(in the rows, 128 means zero)
Each row of numbers belongs to one of the objects below and depends on some of the facts about them. Some rows are named. Which object is each other row?

Some rows with their names:
[175 134 130 180  89 171 117  87 136 116  71  74 153 165 114  95 161 102
  79 100 156 156 150 157 173  77 157 133 110 147 120 160  84 117  66  91
 146 115  80  79  61 146 118 145 165]: kodi
[158  86 115 106  90 145 125  87 109 144 123 140 120 114 103 143 151 101
 160 109 157 122 111 139 115 104 130  79 154 126  79 166 101 144 107 108
 103 154 119  81 141  93  80 167 179]: maskes
[168 140  90 115  88 165 145  91 154 130 132  88 130 110 161 109 153  89
 137 101 160 148  83 119 184  79 140 111 106 113 128 167  83 120  71 105
 166 125  91  88 104 124  78 156 174]: zadi
[169 146 116  94 144 163  97  94 124  69 115 138 116  85 141 102 163  94
  91  97 158 124 114 161 128 116 117 113 124  86  93 157  93 159  78  85
 144 148 145  94 132 113  79 176 176]: flisorin
[168  55 165 119  88 163 111  87 133 142  85 150 121 137 109 136 169 112
 169  97 142 115 120 154 132  99 129  73 133 171  90 155 102 154 116 153
  89 103 120  87 130 132  81 130 177]: dranuk
[165 109 146 112  99 157 116  98 127 141 114 117 123 114 124 151 157 104
 153 114 148 136 112 133 133 117 146 107 128 132  98 152 100 153 105  93
 113 132 115  90 137 133  76 157 171]: vipar
[177 128 167 107 103 163 128  85 129 148 117 116 132 127 111 144 155  96
 115 114 142 123 117 121 127 142 155 120 129 133 108 160 112 137 131  83
  95 145 124  82 131 133  97 139 166]: stapur
[137  66 163 158  87 131 169  92  60 142 161 143 114  93 156 161 171 166
 129 151  79 164  74 157  91  82 168  85 109 181  82 147  92 138 165  87
 142  94 114 115 146 147  74 100 180]: seplek
[ 82 136 139 164 138  86 105 147 117 108 167 164 105 159  80 148  91 158
  95 184 130 154 164 143  95 106  85 124 119 125  81  82 170 129 169 142
 100 117 156 161 159  97 156  89 107]: baradam
[100 101 163  97 172  79 156 144 113 122 138 161 107  98 138 159  98 181
 175 175 117 151 162 153  93 179  91 142 178 116 148 131 171 146 163 157
 139 116 153 174 153 135 151 139  75]: skufas
[ 86 140  92 148 160  89 120 168 137 134 131 149 118 164 113 140  83 144
 150 139 127 125 158 142 109 132  93 146 124 140 157 117 169 108 146 162
 135 132 139 153 126 124 173 118  79]: triklu
[178 145 152  88 168 137 140  85 139 154  63  90 142 103 160 180 141  93
 170  99 153  70 130  97 166 171 156 140 199 102 172 168 114 144  65  94
  92 169  82  84 109 123 102 191 174]: libim
[181 144 163  96 155 155 164  89 110  71 116 138 104 105 177 107 166 156
  89  98 115 148 102 138 113 137 172 142 113  89 156 160  96 133 150  79
 160 120 136  97  97 146  88 129 174]: gigis
[ 78 117 110 146 165  97  90 163 146 112 109 138 101 137 140 134 130 166
 172 120 101 135 159 147 126 141 112 145 102 157 163  95 147 113 132 174
 141  90 129 159 123 140 160 101  87]: stomam
[173 141 172 110 151 167  97  86 144  68  73 130 115 121 117  91 159 100
  86 102 158  79 157 160 150 170 144 134 148 103 145 162 129 158  68  84
 130 135 148  85  63 139  81 193 151]: skomim
[166 128 159  94  93 165 106  91 146 117 145 104 131  86 114 122 152  97
 157 105 155 152  73 120 146 131 122 133 118 119  84 163  86 158  75 107
 137 100 139 100 140 144  87 154 169]: seso
[ 86 122 117 142 118 121 124 165 151  97 142 162 120 135 111 110  90 166
 136 143 140 120 158 154 115 104  83 132 112 131 126  66 158 142 128 169
 135  84 157 164 133 148 155 101  79]: mapli
[ 79 150  95 150 180  95 110 166 129 128 141 124 109 147 109 149  96 122
 150 149 114 128 168 118 103 169 131 151 129 138 158 140 166 108 148 149
 145 150 110 170 132 139 171 128  79]: patrim
[167 145 157  99  94 102 115  82 134 127 161 157 104 132  89 117 175  96
  87 101 152 155 128 121 115  85 107 124 116 101  83 163  88 111 170  78
 110 150 143  85 152 105  83 106 177]: badrepus
[ 81 126  88 144 155  93 114 172 138 131 117 140 117 149 128 131 108 149
 146 149 106 126 155 150 112 122  98 146 126 133 157 123 162 112 151 166
 140 127 126 157 130 122 167 108  81]: fuskek
[178  96 169  92 153 150 125  74 102 119 101 126 115  84 155 175 163 150
 181 124 136 158 119 158  84 175 163 137 166 168 132 164 110 158 139  87
 135 116 100  89 158 149  90 192 180]: stupadron

Facts:
plafas	π	stinom; fuskek	π	vipar; plakloga	π	gribran; skedem	π	droklak; statrel	π	pedre
vises	π	skedem; vero	π	kodi; trotraduk	π	leplus; kuvis	π	plomuk; rozus	π	taple
guzas	π	traskeze; leze	π	kuvis; flisem	π	zadi; stoplil	π	draflor; libim	π	kotres
kivar	π	skufas; tradal	π	luplirur; stalur	π	patrim; noge	π	guzas; plipil	π	skado
trunepur	π	medo; ziplom	π	skudrel; stebem	π	broguvo; begradrem	π	plarapli; flekam	π	plakloga
tafloklo	π	lusolal; lustel	π	rozus; maskes	π	troklin; daska	π	trotraduk; zitram	π	vero
skomim	π	zitram; trenam	π	fuskek; fadra	π	plepi; patrim	π	flutruk; pege	π	zapu
zapu	π	rolak; skuba	π	libim; kofluskor	π	vises; ligrom	π	gofo; veflon	π	nodre
redek	π	leze; gromom	π	kluvol; nebrur	π	flisorin; veste	π	briflas; broguvo	π	datozar
seplek	π	rotin; fonar	π	veste; seso	π	drebru; draflor	π	gugrom; rotin	π	kitem
kodi	π	lustel; stinom	π	seso; badrepus	π	zistun; noduk	π	skera; triklu	π	fiklas
nodre	π	drisomis; skotur	π	taplon; drufak	π	veflon; mazur	π	ligrom; stapur	π	drofe
medo	π	ligro; gugrom	π	stapur; taplon	π	maskes; fiklas	π	draskes; ratrupin	π	skomim
kluvol	π	padrom; drebru	π	flafa; skera	π	nebrur; vipar	π	mifon; dotabruk	π	noduk
tostine	π	vitan; plidi	π	broklim; stomam	π	greskan; treskek	π	dotabruk; padrom	π	plipil
gribran	π	tradal; greskan	π	stidok; bristesik	π	badrepus; draskes	π	bristesik; vuplozak	π	skotur
gefon	π	vuplozak; gofo	π	tostine; zadi	π	ramik; stupadron	π	stalur; tredre	π	drufak
delek	π	redrin; mifon	π	kivar; ramik	π	treskek; pligak	π	flekam; grelidro	π	trinek
luplirur	π	ziplom; broklim	π	netram; gigis	π	begradrem; ligro	π	pligak; kitem	π	grelidro
broskon	π	redek; nivel	π	broskon; skufas	π	triklu; troklin	π	niflam; rolak	π	stoplil
plepi	π	mapli; mapli	π	brutru; dranuk	π	baradam; lusolal	π	delek; taple	π	tafloklo
flafa	π	buskil; drofe	π	trufla; flisorin	π	kofluskor; drisomis	π	mazur; niflam	π	stapom
plegrur	π	plidi; drigas	π	rapli; trinek	π	radrem; redrin	π	plegrur; stikek	π	trunepur
plafas	τ	373; vitan	τ	373; fuskek	τ	373; plakloga	τ	373; skedem	τ	373
statrel	τ	952; vises	τ	952; vero	τ	952; droklak	τ	952; trotraduk	τ	952
traskeze	τ	952; kuvis	τ	373; rozus	τ	952; zistun	τ	952; guzas	τ	373
leze	τ	373; flisem	τ	373; stoplil	τ	373; pedre	τ	952; libim	τ	952
kivar	τ	373; tradal	τ	373; stalur	τ	952; noge	τ	952; plipil	τ	373
trunepur	τ	952; ziplom	τ	373; stebem	τ	373; begradrem	τ	373; flekam	τ	373
tafloklo	τ	373; radrem	τ	373; lustel	τ	952; buskil	τ	373; maskes	τ	952
daska	τ	373; zitram	τ	373; skomim	τ	952; trenam	τ	952; fadra	τ	373
patrim	τ	373; pege	τ	952; zapu	τ	373; skuba	τ	952; kofluskor	τ	373
flutruk	τ	952; ligrom	τ	373; veflon	τ	373; skudrel	τ	373; redek	τ	952
gromom	τ	373; plomuk	τ	373; nebrur	τ	952; veste	τ	952; broguvo	τ	952
seplek	τ	952; fonar	τ	952; rapli	τ	952; seso	τ	952; draflor	τ	373
rotin	τ	373; kodi	τ	952; stinom	τ	373; netram	τ	373; stapom	τ	373
badrepus	τ	952; noduk	τ	373; triklu	τ	373; nodre	τ	952; skotur	τ	373
drufak	τ	952; mazur	τ	952; stapur	τ	952; medo	τ	373; gugrom	τ	373
taplon	τ	373; fiklas	τ	373; ratrupin	τ	952; kotres	τ	373; kluvol	τ	373
drebru	τ	952; skera	τ	952; vipar	τ	952; dotabruk	τ	373; tostine	τ	373
plidi	τ	952; stomam	τ	373; treskek	τ	952; padrom	τ	952; gribran	τ	373
greskan	τ	952; stidok	τ	373; bristesik	τ	373; draskes	τ	373; vuplozak	τ	373
brutru	τ	373; gefon	τ	952; gofo	τ	952; trufla	τ	952; zadi	τ	952
stupadron	τ	952; tredre	τ	373; skado	τ	952; delek	τ	373; mifon	τ	952
datozar	τ	952; ramik	τ	373; pligak	τ	952; grelidro	τ	373; leplus	τ	952
luplirur	τ	952; broklim	τ	952; gigis	τ	952; baradam	τ	373; ligro	τ	373
kitem	τ	952; broskon	τ	952; nivel	τ	373; skufas	τ	373; troklin	τ	373
briflas	τ	952; rolak	τ	373; plepi	τ	952; mapli	τ	373; dranuk	τ	952
lusolal	τ	373; flaran	τ	373; plarapli	τ	373; bunur	τ	952; taple	τ	952
flafa	τ	952; drofe	τ	952; flisorin	τ	952; drisomis	τ	952; niflam	τ	952
plegrur	τ	373; drigas	τ	373; trinek	τ	952; redrin	τ	373; stikek	τ	952


Now the same objects, written a new way:
Some objects and their rows:
[149 201 105 109  65 122 133 139 112  89 145 121 155 114 159 158 121 143
 182 141 158 158  94 114 186 137]: plomuk
[114 181 150 107  96 141 143 144 111  72 128 106 162 126 162 136  99 142
 162 146 164 155 103 121 206 129]: rotin
[119 195 134 113  85 132 139 145 108  84 133 116 158 122 158 142 110 141
 171 141 161 152 103 118 195 134]: ligrom
[115 152 141 105 124 153 133 150 125 120 106 133 214  94 112 161 165 160
 160 126 127 179 110 145 112  95]: plepi
[124 208 128 121  78 128 137 151 105  66 109 114 172 112 131 146 138 141
 142 137 141 145 110 117 188 120]: mapli
[139 207 117 112  70 135 137 139 107  74 112 105 174 107 129 153 143 141
 145 143 146 144 103 118 197 114]: brutru
[136 194 123 102  75 139 140 132 112  92 136 106 161 117 154 151 115 142
 174 148 166 151  97 119 204 127]: vitan
[114 138 140 109 127 139 119 163 132 117 137 157 198 116 156 148 131 164
 194 120 139 200 112 148  95 124]: stupadron
[115 190 131 108  85 135 144 137 111  85 130 114 158 119 156 137 111 143
 167 145 162 150 115 123 201 139]: plegrur
[104 134 147  92 131 157 139 138 131 137 127 135 200 103 137 151 136 163
 184 133 147 185 117 152 124 116]: taple
[110 133 154  77 135 141 149 134 134 139 128 137 190 103 141 164 121 168
 183 130 150 198  92 139 118 124]: flafa
[132 187 129  86  81 124 154 123 116  93 135 109 150 116 158 156 101 149
 169 147 169 162  85 112 203 141]: buskil
[112 117 142  97 136 156 136 143 136 135 151 137 189 102 156 152 125 156
 205 135 146 195 117 152 126 127]: padrom
[127 197 137 106  80 132 131 146 111  79 129 117 163 134 164 141 100 149
 170 140 170 157  92 118 189 129]: bristesik
[119 140 161  96 128 169 119 154 129 124 125 128 213 120 143 154 127 164
 186 131 155 187  94 151 117  90]: maskes
[ 99 198 147 125  97 125 137 161 105  73 128 129 155 130 162 133 104 140
 166 134 155 154 112 116 184 142]: tredre
[ 84 136 191  95 164 148 158 157 123 146 136 135 178 103 142 172 106 150
 193 124 150 191  82 125 124 119]: noge
[128 128 139 105 129 177 132 144 128 130 136 114 208  87 126 165 157 145
 187 140 133 178 113 153 140  89]: leplus
[139 125 140  68 119 156 137 124 140 122 120 120 211 106 138 162 130 174
 171 139 154 200  88 151 127 101]: droklak
[101 142 173 107 139 161 118 167 126 115 121 140 209 125 147 145 122 163
 182 124 149 188 101 149 109  97]: gefon
[119 188 136 121  92 132 140 152 109  76 136 115 155 115 157 145 113 132
 170 140 152 154 108 116 198 134]: ligro

Name these rows:
No name comes twice in this set of rows, the named rows included.
[128 115 131  86 126 163 138 130 139 144 155 127 192  97 153 160 130 156
 208 143 151 194 111 154 135 120]  skado
[132 174 110  94  73 108 140 128 125  55 121 127 163 126 169 127 106 162
 149 143 155 176 116 127 183 158]  begradrem
[ 90 187 164 118 103 150 137 154 106  69 116 110 170 136 160 118  99 141
 156 144 166 144 120 129 204 125]  stebem
[108 210 138 131  88 122 136 164 103  58 105 124 170 117 135 138 133 139
 139 131 136 146 116 114 179 126]  fadra
[126 190 152 124  90 135 110 173 109  59 143 126 163 153 190 132  81 145
 185 133 169 168  89 119 177 126]  drigas
[104 174 139 124 101 125 140 155 112  73 149 128 144 125 180 128  95 135
 182 140 155 163 123 121 193 158]  gromom
[129 136 129 100 118 146 120 151 135 125 141 147 200 111 152 155 136 165
 197 126 144 199 106 149 103 118]  stalur
[109 185 151 109  97 116 138 155 113  49 113 124 163 136 166 128  92 153
 146 135 155 169 102 117 181 141]  flisem
[ 85 137 161 104 142 149 139 153 128 128 123 147 197 110 141 142 131 162
 180 125 141 185 124 149 113 123]  ratrupin
[ 82 182 167  87 133 126 153 147 120 159 103 158 190 110 118 170 133 175
 171 113 152 180  86 124  93 122]  fonar
[115 133 171  75 146 160 160 132 129 162 143 116 182  93 136 187 116 152
 199 136 159 189  69 128 141 106]  traskeze
[145 135 119  91 109 152 120 138 138 134 144 138 202 105 148 164 140 166
 200 133 148 198 100 151 112 111]  flutruk
[138 192 115 117  73 122 124 152 114  71 143 128 158 128 172 140 110 146
 179 138 157 165 105 120 180 142]  patrim

Now the same objects, written a new way:
Known rows:
[103 122  89 119 130 150 119 123 150 105 119  86  67 155]: skado
[160 161 183 122  88 102 133 131  88 130 146 152 133 100]: draskes
[105 120  91 121 129 150 120 124 147 108 123  83  71 151]: bunur
[145 146 160 126 133 106 131 127 120 144 122 175 159 123]: gromom
[135 163 150 108 136 104 118 116 129 142  98 182 115 142]: baradam
[121 132  85 139 109 206 123 118 205 129 146  85 148  82]: lustel
[114 135  84 141 106 206 123 127 214 121 149  93 151  87]: kodi
[142 112 180 120 141 130 127 188  78 128  83 202 145  38]: stoplil
[162 163 189 122  85 102 135 129  85 126 150 148 128 100]: fiklas
[170 114 157 127  96  72 103 132 171 137 107 170 197 166]: dotabruk
[114 141 153 130 110 116 129 151  41 196 134 187 159 175]: gribran
[184 140 166 117 149 123 130  70 104 189 106 136 164  96]: lusolal
[122 148 147 133 139  95 127  70  86 141 134 196 140  67]: skedem
[ 98  88  83 154 115 118 115  58 120 100 160 101 113  77]: nebrur
[112 107  97 134 125 152 128 132 139 110 138  78 104 134]: veste
[178 149 159 120 139 135 127  78 124 185 109 146 173  87]: tafloklo
[104 122  88 119 130 151 118 125 149 106 121  84  67 153]: traskeze
[174 120 162 122 101  83 109 155 175 140 104 162 195 180]: ramik
[ 85 131  83 129 146 119 131 173 101  99 133  30 164  97]: drisomis
[144 148 158 123 132 107 128 126 120 146 117 176 153 125]: guzas
[144 163 139 108 134 100 122 123 131 143  96 188 110 141]: stapom

Name these rows:
No name comes twice in this set of rows, the named rows included.
[195 145 104 126 124  82 154 159 140 152 114 207 134 111]  taplon
[158 116 152 131 102  70 105 107 150 136 116 180 188 138]  noduk
[140 168 149 131 115 146 126 130 181 147 130 191 191  91]  zitram
[ 88 127  85 130 144 122 131 171 107 100 135  34 159 102]  nodre
[173 144 128 127 128  93 144 144 131 148 118 193 146 117]  vuplozak
[135 160 150 110 136 106 119 119 125 143 102 181 119 139]  flaran
[135 112 100 155 152 181 136  96  74  46 120  97 143 237]  kitem
[143  74 100 135  89 122 105 155 199 103 126  66 150 193]  treskek
[ 88  94  80 157 125 122 119  39 101 100 167 108 102  52]  flisorin
[132 146 155 123 121 110 126 139  85 168 121 180 152 142]  ziplom
[120 115 122 138 103 150 137 127 129  91 167  63  90 129]  vipar
[ 79  98  97 143 112 161 132 151  72 155 160  92 109 197]  pligak
[163 104  41 138 116 127 154 164 159 117 135 110  86 121]  maskes

